Below is a small trained network, with its code and all its weights. Each question gives an input and a target symbol and asks what happens when units are switched off, that is, made to give their printed mean instead of their output.

import numpy as np


def w(rows, s, z=0):
    codes = np.array(rows[::2]) - 128.0
    scale = np.full(codes.shape[1], s)
    scale[-1] = z or s
    return codes * scale


def f(y):
    return y / 2 * (1 + np.tanh(0.7978845608 * (y + 0.044715 * y**3)))


def softmax(a):
    e = np.exp(a - a.max(-1, keepdims=True))
    return e / e.sum(-1, keepdims=True)


def log_softmax(a):
    a = a - a.max(-1, keepdims=True)
    return a - np.log(np.exp(a).sum(-1, keepdims=True))


def net(x, mask):
    ids = ['ΓΦΨαβησ'.index(c) for c in x.split()]
    T = len(ids)
    res = E[ids] + P[:T]
    u = 0
    for l in range(2):
        q, k, v = (res @ M[l].T for M in (Q, K, V))
        z = softmax(np.where(np.tri(T) > 0, q @ k.T / 4**0.5, -1e9)) @ v
        res = res + np.where(mask[u], z, O[l][:, -1]) @ O[l][:, :-1]
        u += 1
        y = f(res @ A[l][:, :-1].T + A[l][:, -1])
        res = res + np.where(mask[u : u + 8], y, B[l][:, -1]) @ B[l][:, :-1]
        u += 8
    return log_softmax(res[-1] @ U[:, :-1].T + U[:, -1])


Q, K, V, O, A, B = {}, {}, {}, {}, {}, {}
E = w([
[141,24,167],'Γ',
[178,54,144],'Φ',
[94,138,100],'Ψ',
[91,103,60],'α',
[154,81,148],'β',
[101,2,67],'η',
[103,138,58],'σ',
],0.013)
P = w([
[133,166,152],'0',
[126,116,7],'1',
[126,76,165],'2',
[194,119,88],'3',
[53,96,222],'4',
[209,106,62],'5',
],0.017)
Q[0] = w([
[3,17,207],'L0H1',
[188,45,224],'L0H1',
[137,147,204],'L0H1',
[88,36,152],'L0H1',
],0.0055)
K[0] = w([
[67,69,2],'L0H1',
[189,97,190],'L0H1',
[166,85,68],'L0H1',
[65,166,102],'L0H1',
],0.0065)
V[0] = w([
[119,196,130],'L0H1',
[248,180,183],'L0H1',
[178,121,93],'L0H1',
[40,111,68],'L0H1',
],0.012)
O[0] = w([
[90,239,79,50],'L0H1',
[1,141,10,2],'L0H1',
[235,92,14,168],'L0H1',
[176,162,228,217],'L0H1',
],0.009,0.0077)
A[0] = w([
[194,110,38,192],'L0N1',
[142,40,115,136],'L0N2',
[121,238,111,93],'L0N3',
[192,147,108,87],'L0N4',
[221,71,186,202],'L0N5',
[37,116,254,254],'L0N6',
[129,224,135,61],'L0N7',
[160,121,141,52],'L0N8',
],0.013,0.0053)
B[0] = w([
[198,114,36,168],'L0N1',
[134,168,136,182],'L0N2',
[60,64,196,130],'L0N3',
[84,116,117,148],'L0N4',
[129,172,83,254],'L0N5',
[189,55,160,165],'L0N6',
[28,143,154,129],'L0N7',
[2,164,153,147],'L0N8',
],0.009,0.039)
Q[1] = w([
[135,67,254],'L1H1',
[119,103,58],'L1H1',
[233,142,176],'L1H1',
[130,65,114],'L1H1',
],0.0085)
K[1] = w([
[237,163,140],'L1H1',
[2,190,101],'L1H1',
[15,128,124],'L1H1',
[152,237,145],'L1H1',
],0.0081)
V[1] = w([
[182,175,176],'L1H1',
[138,124,58],'L1H1',
[207,76,77],'L1H1',
[99,252,116],'L1H1',
],0.014)
O[1] = w([
[45,245,81,230],'L1H1',
[109,32,78,98],'L1H1',
[3,82,113,253],'L1H1',
[234,120,36,7],'L1H1',
],0.012,0.0069)
A[1] = w([
[179,153,89,199],'L1N1',
[173,180,47,214],'L1N2',
[83,1,65,139],'L1N3',
[138,126,51,77],'L1N4',
[129,44,235,61],'L1N5',
[112,128,251,127],'L1N6',
[33,185,81,2],'L1N7',
[77,80,145,189],'L1N8',
],0.0096,0.008)
B[1] = w([
[77,135,211,212],'L1N1',
[81,104,125,251],'L1N2',
[106,167,144,241],'L1N3',
[154,59,147,188],'L1N4',
[108,72,3,160],'L1N5',
[122,59,151,190],'L1N6',
[203,111,84,217],'L1N7',
[245,192,124,188],'L1N8',
],0.011,0.023)
U = w([
[4,163,159,253],'Γ',
[157,103,168,109],'Φ',
[142,166,158,162],'Ψ',
[143,233,87,172],'α',
[201,107,104,33],'β',
[81,75,159,121],'η',
[76,142,78,50],'σ',
],0.012,0.0037)

Each question gives the input, a string of symbols that net reads in full, and the target symbol t.
The units are the heads (4 rows each of Q, K, V and O) and the neurons (one row each of A and B). Each row of codes is followed by its name. A weight is (code - 128) times the scale printed after its matrix; where a second scale follows, it is the last column's (O, A, B and U).
mask holds one flag per unit, layer by layer, with each layer's heads first. A switched-off unit (its flag False) gives its mean, the last column of its rows in O or B, instead of its output. The means were averaged over made-up inputs and are rounded, as every weight is.
A unit's drop is (log p(t) with every unit on - log p(t) with that unit switched off) / (log p(t) with every unit on - log p(t) with every unit switched off).
The circuit of an input: a set's keep is (log p(t) with only the set's units on - log p(t) with every unit switched off) / (log p(t) with every unit on - log p(t) with every unit switched off). Starting from the 12 units with the biggest drops (on a tie, the unit counted first), units are removed one at a time, each time the one whose removal leaves the highest keep (on an exact tie, the one counted first), for as long as the keep stays at least 0.8.
units of the circuit, in order: the units of the circuit, biggest drop first
unit that matters most: the unit with the biggest drop
top k neurons: the k neurons with the biggest drops, biggest first
k most important neurons of layer l: the k neurons of layer l with the biggest drops, biggest first
input σ η Φ η α η, target Φ: top 2 neurons	L1N1, L0N7
input β Γ Γ η Γ Γ, target η: top 2 neurons	L0N6, L0N1
input Γ σ Ψ, target η: top 3 neurons	L0N5, L0N1, L1N6
input β Γ α β, target η: unit that matters most	L0H1
input β Γ η η, target η: 3 most important neurons of layer 0	L0N6, L0N1, L0N8
input β η η, target β: units of the circuit, in order	L1H1, L0H1
input Φ Γ Ψ, target σ: top 3 neurons	L1N5, L1N8, L1N3
input β α η β α Φ, target η: units of the circuit, in order	L1H1, L1N8, L1N7
input Φ Γ σ, target σ: top 4 neurons	L0N5, L1N3, L1N5, L0N8
input α β β, target Γ: top 2 neurons	L1N8, L0N1
input Ψ Γ η Γ, target Ψ: top 2 neurons	L0N5, L1N1
input β η Φ Φ β, target α: 4 most important neurons of layer 0	L0N5, L0N8, L0N1, L0N6
input Ψ β η η Γ η, target Ψ: top 4 neurons	L0N5, L1N1, L0N3, L0N7
input α Γ η Γ σ α, target Γ: units of the circuit, in order	L1N8, L1N7
input η σ Φ, target α: top 2 neurons	L0N5, L0N1
input Φ Φ Ψ α, target β: 2 most important neurons of layer 1	L1N8, L1N4
input α Ψ β Γ, target Γ: units of the circuit, in order	L1N7, L1N8
input Ψ Γ β Ψ α, target η: units of the circuit, in order	L0N6
input Ψ η σ Φ, target Ψ: 4 most important neurons of layer 1	L1N1, L1N6, L1N7, L1N5
input β σ β β β, target Ψ: 2 most important neurons of layer 0	L0N6, L0N1
